Each row is followed by its class.
106 4 76 56 -30 56 113 194 -10 70 -218 -137 -28 92 86 -48 64 -121 92 179 -4 -12 -16 219 70 -186 80 -7 31 -55 83 88 -61 -10 131 -264 -> Dizab
14 -271 121 97 -332 -171 -13 -23 -204 -17 -227 -170 -287 -28 -119 -152 -68 -327 100 119 224 148 69 185 36 200 -188 300 219 22 21 179 7 -1 117 91 -> mupa
-2 -147 135 54 -229 -44 84 25 -64 50 -39 -97 -151 -109 -37 -216 57 -20 32 183 183 41 -16 96 5 56 -51 90 79 68 88 99 23 -75 154 -47 -> mupa
108 -256 131 17 -236 44 151 56 -36 69 -224 -94 -159 -82 -153 -395 85 -202 97 316 247 127 -78 96 -62 -30 -5 166 71 37 131 164 -16 -108 219 -57 -> zom
34 -139 104 7 -235 3 120 0 -115 -53 -160 -102 -173 -80 -121 -180 83 -102 101 152 174 127 -105 32 -86 20 -65 105 45 5 55 115 -33 -92 96 40 -> Musi
-50 3 74 8 -52 97 96 35 -125 48 -108 -82 25 -45 40 17 108 -39 113 165 14 -61 -88 98 -55 -182 16 -62 5 -141 67 -66 -85 -33 -4 -201 -> zom
94 -132 83 -32 -140 3 143 15 -59 -48 -105 -89 -147 -53 -159 -234 71 -84 47 137 210 170 -74 -29 -57 20 5 99 72 47 43 185 -20 -92 118 94 -> mev
-94 4 43 -191 -130 80 81 104 -102 116 -46 139 186 -2 0 -102 92 -139 28 -46 96 109 -85 157 -116 -159 29 32 117 -202 123 -92 -113 31 -10 -143 -> mupa
-172 -399 305 334 384 0 239 -119 -451 254 -314 -314 -465 -276 -253 -209 120 -242 313 899 136 -24 -274 105 -167 124 -5 -70 106 -56 62 -289 79 -43 89 149 -> zom
-35 -67 129 -37 -273 15 64 38 -147 -62 -121 -103 -110 -96 -126 -181 117 -153 108 32 171 114 -13 155 -81 11 -65 101 127 -62 59 145 -2 11 92 9 -> lasu
-31 312 102 -124 -243 275 -195 11 16 -194 -26 -237 426 54 179 184 128 -102 70 -41 -70 -138 56 150 -87 -220 108 -47 -30 -276 128 216 -49 -119 275 -603 -> zonu
66 -198 93 97 -184 -4 181 -20 -53 -27 -193 -102 -219 -93 -91 -209 42 -86 118 213 244 115 -111 6 -100 3 -34 92 27 5 32 114 -31 -98 114 59 -> Musi
43 34 138 43 58 51 96 159 -43 81 -180 -96 -4 67 175 69 151 -89 103 322 -23 -80 -99 221 57 -164 132 -91 57 -88 217 -5 -26 -32 92 -385 -> zonu
62 -129 74 -16 -266 64 84 81 -87 13 -171 -3 -188 -58 -218 -229 119 -31 134 -58 218 144 -35 25 -125 -34 -150 85 22 -18 44 168 -76 -44 169 98 -> mev
225 62 -6 -203 147 113 275 182 38 12 71 -214 -17 33 -83 -179 66 -239 62 -28 -17 137 -44 -195 50 -220 36 108 13 -93 11 88 -126 134 -91 79 -> zom
17 -115 72 61 -39 6 103 -18 -23 -7 -48 -140 -138 -46 -29 -125 -37 -96 47 174 107 -6 -61 -17 -9 -45 -15 96 42 -8 101 56 -69 -50 97 -68 -> vogag
20 -139 140 -32 -182 55 160 -10 -72 -59 -95 -160 -149 -80 -148 -327 106 -195 71 130 211 140 -131 44 -108 -22 -44 130 80 -23 85 156 -43 -96 106 38 -> lasu
-41 -127 137 50 -50 -91 4 79 -188 200 -255 -38 -124 -35 152 65 17 -44 155 361 132 -191 23 256 59 -107 -6 -19 10 -84 195 -104 -4 23 88 -252 -> zonu
-14 291 -36 74 -192 2 167 -43 -40 -170 129 -367 291 127 547 89 74 300 32 139 -295 -325 -80 -164 -17 -404 -61 -115 -106 -204 112 -223 13 -177 81 -632 -> Musi
39 16 73 -118 -192 -16 262 -45 -239 -94 -11 -268 -131 -46 -74 -156 235 -191 122 28 244 243 -223 -197 -88 -130 -103 155 25 -114 44 86 -91 -11 -18 31 -> vogag
-19 -206 99 -33 -216 17 62 14 -117 22 -175 24 -153 -118 -213 -242 100 -113 86 148 211 123 -62 161 -103 47 -32 73 70 42 14 128 -13 -33 88 82 -> zom
6 -36 119 -6 68 69 83 139 -38 125 -170 -72 -5 34 63 -57 61 -122 63 244 2 -60 -64 212 29 -178 72 -24 75 -95 138 -3 -70 -57 132 -283 -> lasu
-91 -102 163 100 -255 -106 -29 65 -132 56 86 -146 -125 -2 22 -207 59 -125 113 -9 355 52 54 208 -34 30 -160 173 104 -50 277 38 -126 5 197 -85 -> lasu
38 -168 67 -63 -192 -16 127 28 -70 -19 -46 -75 -104 -81 -107 -270 -17 -114 122 146 176 123 -23 31 -65 29 -54 84 52 31 63 142 -33 -29 97 48 -> vogag
-50 -43 84 -80 -24 89 108 -70 -33 25 112 -131 59 -92 -82 -196 194 -168 20 214 187 128 -224 40 -29 -28 24 21 63 17 -4 202 -6 -83 81 -93 -> zom
56 -55 105 3 109 29 147 122 -44 183 -143 -33 -49 10 85 -77 44 -3 112 301 82 -62 -83 70 84 -208 62 -26 34 -74 191 -37 -72 -60 66 -174 -> Zul
-17 -70 48 -85 -165 -3 33 38 -76 -96 -20 -52 -24 -79 -147 -81 20 -7 37 105 100 103 9 47 -16 69 96 -2 53 113 -30 217 35 -7 95 3 -> vogag
63 -75 85 0 -49 -33 29 136 -69 156 -154 -49 -85 5 43 33 -23 -95 81 117 137 -101 54 81 20 -136 27 45 6 -120 241 -133 -147 89 -31 -90 -> mev
60 46 84 -8 22 42 88 108 -12 14 -143 -70 -6 91 130 -21 111 -22 55 72 20 52 -21 54 43 -147 52 -27 27 -113 99 30 -17 -102 88 -203 -> lasu
-15 -53 103 -74 107 42 118 114 -90 187 -80 -34 -51 -17 4 -101 111 -87 66 252 100 7 -96 156 50 -138 52 -40 73 -47 107 19 -36 -5 71 -149 -> mev
77 -172 75 77 -165 -95 170 -27 -99 27 -152 -109 -276 -76 -125 -190 49 -105 40 227 252 150 -108 12 37 27 -22 136 61 64 35 111 -49 -57 29 111 -> Musi
148 -202 12 9 -64 -82 332 -19 -32 33 -27 -94 -252 -56 -67 -377 34 -42 122 147 331 185 -109 -241 -59 -16 -29 103 16 73 13 118 47 -8 20 275 -> mupa
132 143 73 -47 -132 93 107 150 -92 -73 -225 -162 -34 71 -51 62 116 -240 53 -127 14 89 5 160 23 -221 29 142 72 -168 44 86 -196 72 12 -145 -> zom
37 -194 68 13 -57 -71 115 -29 -45 -20 -10 -23 -128 -102 -69 -339 -29 -136 19 292 202 116 8 182 -71 98 122 22 103 43 29 146 19 17 111 10 -> mev
115 -27 140 227 -253 -83 -91 175 -54 -40 -477 -71 -107 135 175 111 -61 -30 35 154 -118 -112 136 445 36 -64 40 20 77 -116 199 -43 -107 -82 239 -413 -> vogag
159 -38 84 16 23 22 160 171 -22 57 -241 -50 -60 36 58 -64 60 -85 119 232 62 37 -88 158 41 -154 98 0 24 -73 149 36 -84 5 44 -144 -> Zul
57 -163 121 18 -300 18 39 75 -114 -83 -245 -79 -214 -127 -203 -112 72 -75 147 71 114 64 6 159 -130 86 -97 66 18 55 -11 103 -30 9 110 47 -> Zul
-13 -15 55 57 20 -10 26 -21 -87 59 -160 -37 -4 74 113 77 63 -16 99 159 78 -33 -61 50 64 -135 13 -48 -8 -109 74 -13 -52 -77 25 -201 -> Zul
28 -217 117 86 -248 -161 6 117 -128 -10 -162 -61 -256 1 -113 -88 42 -138 -21 165 132 175 25 199 111 145 -97 187 138 90 73 104 -73 -101 113 -9 -> feru
148 34 69 89 -20 33 126 115 17 7 -264 -186 9 106 55 -95 70 -74 73 239 -83 -37 -39 236 47 -190 43 19 57 -29 7 108 -48 -77 204 -298 -> mev
35 -277 81 -51 -226 -72 256 -67 -157 -15 -172 -24 -213 -158 -209 -288 59 -35 164 183 335 207 -99 -167 -131 -1 -38 66 41 -51 12 55 -56 -63 -52 251 -> lasu
99 -185 59 14 -95 -41 204 -28 -61 -78 -45 -161 -139 -47 -71 -273 -30 -129 53 227 177 113 -55 -25 -67 37 68 98 51 106 -3 143 10 -49 120 17 -> zom
76 -86 129 55 -225 6 66 87 9 -16 -125 -92 -142 -55 -245 -238 165 -68 11 169 100 114 -69 207 38 48 2 73 49 174 -4 277 -24 -48 241 -50 -> Musi
97 -127 61 -57 -36 -2 202 46 -41 -50 -44 -136 -109 -65 -137 -203 122 -159 32 149 184 237 -159 -58 -75 19 34 115 69 17 -20 144 -31 -20 97 57 -> Dizab
-32 -279 53 13 -265 96 70 -45 -60 -77 -389 -28 -121 -57 -237 -231 40 -200 77 59 167 125 -35 -11 -345 -80 17 117 12 -220 -54 -113 -130 -75 41 12 -> feru
109 -160 77 111 -230 -87 125 -11 32 19 -83 -150 -163 -62 18 -341 -27 -16 103 203 256 -45 45 13 -78 -38 -53 81 -62 -1 143 0 -48 -44 105 49 -> feru
8 -220 127 -3 -234 -12 20 36 -70 -61 -177 -81 -85 -105 -138 -243 34 -156 34 246 167 105 -4 243 -71 85 47 123 107 39 19 178 16 -58 148 -22 -> zom
49 -140 92 44 -72 -60 137 120 -74 42 -114 -146 -39 -36 35 -97 1 -189 228 240 85 -5 37 240 -4 -7 -73 47 70 -10 27 23 -24 89 19 -38 -> zom
64 7 88 28 38 76 109 143 -10 98 -159 -47 -29 23 68 -25 30 -61 54 202 -45 -64 -25 182 83 -148 73 -44 52 -61 115 30 -50 -24 97 -225 -> mupa
128 -256 103 64 -276 -37 170 -5 -99 -21 -368 -89 -266 -30 -91 -246 19 -168 89 171 158 200 -91 25 -58 21 -145 206 95 -45 9 93 -41 -209 45 130 -> mupa
111 7 37 -16 123 -38 154 150 -8 151 -23 -88 -73 63 -3 -45 1 -206 19 101 80 52 -28 86 155 -113 42 88 90 -2 105 26 -120 95 -21 -12 -> Dizab
31 -143 7 -14 -222 -68 90 8 -110 -74 9 -119 -131 8 -159 -282 48 -236 18 8 188 262 -28 17 -72 82 -54 160 108 33 -38 168 -40 0 41 135 -> Dizab
127 -247 66 153 -72 -19 169 20 69 24 -141 -169 -238 -54 -132 -254 -73 -144 71 254 251 61 -40 96 -25 44 -6 107 20 138 -32 189 -44 -56 157 82 -> zonu
82 -14 122 122 -152 12 19 140 -87 75 -442 -116 -46 8 43 54 0 -58 51 309 -117 -178 -11 342 34 -157 82 -12 22 -103 135 -91 -74 -20 128 -318 -> feru
131 -11 -27 -102 262 -109 -60 149 98 309 221 125 46 -1 -56 -28 11 92 -53 295 97 -45 37 -17 313 42 239 -211 -113 197 158 143 13 172 -41 55 -> zonu
180 70 78 243 144 52 66 197 247 -119 -96 -224 79 100 125 7 -211 84 72 269 -266 -222 215 256 99 -82 99 -29 27 90 94 31 -93 -121 297 -292 -> vogag
11 -120 99 17 -148 19 125 40 -102 24 -126 -56 -191 -85 -122 -130 103 -159 93 79 232 124 -56 82 -40 -20 -56 108 90 -44 40 118 -72 -8 59 52 -> mupa
40 -86 112 15 -63 36 54 -2 36 -38 23 -173 -91 -53 -10 -133 75 -38 36 116 116 8 -37 -89 -6 12 -30 75 4 -2 89 117 5 -73 145 -72 -> mupa
171 -80 -9 -27 204 29 268 135 11 275 -178 85 -286 28 -29 -241 105 -60 245 184 211 -15 -114 12 41 -197 -91 -22 -115 61 147 -23 -27 107 73 92 -> Musi
125 -208 43 49 -182 -62 180 -8 -22 22 -127 -98 -256 -41 -6 -183 27 -79 128 53 279 103 -47 -96 -49 -6 -157 142 -14 25 34 52 -42 -56 5 134 -> zom
-160 -4 118 32 -232 41 48 -92 -102 -10 123 -108 -66 -170 -45 -69 192 -19 40 154 226 -4 -97 -22 -34 -7 -55 48 82 -15 152 44 4 -62 88 -131 -> Musi
138 -31 81 74 -72 30 163 156 -29 74 -238 -137 -71 23 31 -61 3 -89 58 274 -45 -56 -38 155 84 -177 64 23 47 -10 102 45 -87 -65 89 -192 -> Dizab
-63 -182 76 103 -48 38 298 -279 -166 -106 -163 -188 -243 -173 -121 -112 102 -89 34 270 300 258 -358 -147 -89 67 -40 114 129 22 -182 178 86 -249 15 131 -> mev
-19 -83 71 27 -327 -22 48 10 -99 -142 -72 -172 -55 31 0 -169 51 -166 117 91 159 67 87 165 -85 9 -40 105 97 6 38 152 2 -48 194 -207 -> zonu
-1 -14 66 -60 -5 25 -2 149 -42 198 -124 32 35 80 68 -61 -16 -164 74 113 -30 -84 50 281 94 -143 -10 4 77 -110 176 -60 -106 48 18 -204 -> mupa
46 11 100 59 -56 38 77 119 -29 41 -167 -67 -33 20 85 27 61 -66 73 152 -5 -66 -14 176 48 -137 49 -12 39 -76 138 13 -70 -15 74 -231 -> Dizab
65 -205 76 62 -237 -22 161 -41 -139 -73 -175 -148 -234 -100 -154 -176 21 -123 69 179 197 158 -73 -24 -82 46 -17 90 79 8 -33 158 -32 -76 57 70 -> mev
39 -186 60 11 -111 -52 226 -22 8 -9 -8 -174 -154 -91 31 -280 30 -144 136 168 230 105 -39 25 -52 15 -113 143 80 -7 -34 72 12 -2 47 15 -> mupa
120 -32 62 55 -33 -4 135 75 -4 24 -255 -67 -32 54 99 -96 14 -9 23 255 -50 -25 -53 87 30 -153 87 -12 1 -88 93 -37 -41 -113 80 -190 -> feru
53 -188 76 17 -169 -14 161 -16 -71 -49 -146 -101 -141 -75 -112 -255 63 -60 58 189 183 160 -96 9 -110 22 -6 75 61 7 -14 110 1 -98 82 55 -> mev
72 145 75 29 -50 182 96 149 -3 84 -261 -13 63 32 0 50 110 -95 163 39 72 -82 -16 286 -12 -349 106 -72 1 -190 93 73 -219 46 92 -299 -> Zul
66 -120 187 121 77 183 166 161 -112 204 -532 1 -155 -124 -133 -39 237 -94 203 400 -24 49 -250 341 -37 -171 -9 -66 38 -140 -24 51 -54 -106 124 -116 -> zom
-19 179 18 141 -157 215 -46 52 54 -172 -204 116 138 7 87 227 13 21 107 -218 -116 -35 79 191 -234 -153 49 -130 -4 -285 35 -50 -183 -72 14 -202 -> vogag
94 -14 67 -19 -246 54 41 70 71 -69 30 -149 -10 -29 -64 -212 0 -105 -3 -33 52 52 75 81 -18 -14 -51 152 68 15 39 182 -86 -47 184 -110 -> mupa
17 -208 53 62 -139 6 179 -12 -35 -19 -177 -82 -119 -136 -100 -251 14 -61 86 275 184 92 -80 15 -138 -28 6 101 73 -4 -78 99 24 -131 96 94 -> feru
